Below are the code and all the weights of a small trained network. Each question names an input and a class and asks about switching units off, where a switched-off unit gives its printed mean instead of its output.

import numpy as np


def w(rows, s, z=0):
    codes = np.array(rows[::2]) - 128.0
    scale = np.full(codes.shape[1], s)
    scale[-1] = z or s
    return codes * scale


def f(y):
    return np.maximum(y, 0)


def log_softmax(a):
    a = a - a.max(-1, keepdims=True)
    return a - np.log(np.exp(a).sum(-1, keepdims=True))


def net(x, mask):
    res = np.array(x, float).reshape(1, 6) / 4 @ E
    y = f(res @ A[0][:, :-1].T + A[0][:, -1])
    res = res + np.where(mask, y, B[0][:, -1]) @ B[0][:, :-1]
    return log_softmax(res[-1] @ U[:, :-1].T + U[:, -1])


A, B = {}, {}
E = w([
[38,36,31,188,95,214],'x0',
[117,219,83,121,1,150],'x1',
[21,190,93,47,90,148],'x2',
[92,74,220,190,193,92],'x3',
[109,70,43,155,216,51],'x4',
[226,92,35,124,129,161],'x5',
],0.0056)
A[0] = w([
[145,88,218,120,198,126,193],'neuron 1',
[30,29,122,196,141,182,210],'neuron 2',
[174,87,60,139,183,36,161],'neuron 3',
[21,97,47,196,138,109,253],'neuron 4',
[3,64,45,217,110,175,252],'neuron 5',
[208,60,79,170,136,65,175],'neuron 6',
[110,197,41,91,62,185,220],'neuron 7',
[100,164,181,127,176,89,139],'neuron 8',
[246,147,174,194,58,131,254],'neuron 9',
[165,201,31,92,78,192,193],'neuron 10',
[199,123,155,54,178,173,252],'neuron 11',
[63,111,229,77,151,57,179],'neuron 12',
[130,165,142,148,22,169,140],'neuron 13',
[237,66,115,108,134,35,202],'neuron 14',
[219,80,154,106,174,121,243],'neuron 15',
],0.0064,0.003)
B[0] = w([
[138,120,179,222,190,112,199],'neuron 1',
[158,59,115,118,144,241,222],'neuron 2',
[140,175,93,168,204,158,199],'neuron 3',
[63,76,93,75,82,221,224],'neuron 4',
[143,36,80,23,75,199,253],'neuron 5',
[134,152,2,215,166,101,202],'neuron 6',
[93,93,208,50,66,124,254],'neuron 7',
[80,133,172,157,186,50,169],'neuron 8',
[181,243,169,178,152,64,222],'neuron 9',
[169,80,208,73,81,96,243],'neuron 10',
[161,85,158,145,118,26,203],'neuron 11',
[23,135,176,193,161,56,197],'neuron 12',
[196,208,184,80,96,82,205],'neuron 13',
[153,212,67,196,169,74,211],'neuron 14',
[170,46,83,227,176,75,211],'neuron 15',
],0.0061,0.0071)
U = w([
[130,210,227,112,3,153,216],'0',
[25,191,53,40,152,124,4],'1',
[42,51,133,142,73,252,176],'2',
[227,101,185,180,116,88,187],'3',
[79,94,118,57,42,155,60],'4',
[182,172,44,231,190,136,151],'5',
[3,114,252,189,203,57,83],'6',
],0.0054,0.0027)

Each question gives the input, the list of numbers given to net, and the class t.
The units are the neurons (one row each of A and B). Each row of codes is followed by its name. A weight is (code - 128) times the scale printed after its matrix; where a second scale follows, it is the last column's (A, B and U).
mask holds one flag per neuron, in row order. A switched-off neuron (its flag False) gives its mean, the last column of its row in B, instead of its output. The means were averaged over made-up inputs and are rounded, as every weight is.
A unit's drop is (log p(t) with every unit on - log p(t) with that unit switched off) / (log p(t) with every unit on - log p(t) with every unit switched off).
The circuit of an input: a set's keep is (log p(t) with only the set's units on - log p(t) with every unit switched off) / (log p(t) with every unit on - log p(t) with every unit switched off). Starting from the 12 units with the biggest drops (on a tie, the unit counted first), units are removed one at a time, each time the one whose removal leaves the highest keep (on an exact tie, the one counted first), for as long as the keep stays at least 0.8.
circuit, biggest first: the units of the circuit, biggest drop first
unit that matters most: the unit with the biggest drop
k most important neurons: the k neurons with the biggest drops, biggest first
drop when u is switched off: that unit's drop, to one decimal
input [-8,-4,5,-6,5,-2], class 6: circuit, biggest first => neuron 12; neuron 5; neuron 8
input [8,-4,0,5,5,5], class 2: circuit, biggest first => neuron 4; neuron 2
input [7,6,-6,5,2,4], class 2: circuit, biggest first => neuron 5; neuron 4
input [-4,2,-6,-1,4,-4], class 5: circuit, biggest first => neuron 7; neuron 10; neuron 14
input [8,-8,0,7,-8,-8], class 2: unit that matters most => neuron 2
input [-5,-2,2,-4,3,-5], class 6: circuit, biggest first => neuron 12; neuron 5; neuron 8
input [4,-1,-8,5,7,-7], class 5: 2 most important neurons => neuron 6; neuron 7
input [-8,-2,-2,0,-1,-1], class 6: 3 most important neurons => neuron 12; neuron 8; neuron 5
input [0,-7,-4,3,4,1], class 5: drop when neuron 11 is switched off => 0.0
input [5,-6,1,-4,0,-6], class 2: drop when neuron 2 is switched off => 0.1
input [0,-2,-2,6,-4,4], class 5: drop when neuron 13 is switched off => 0.1
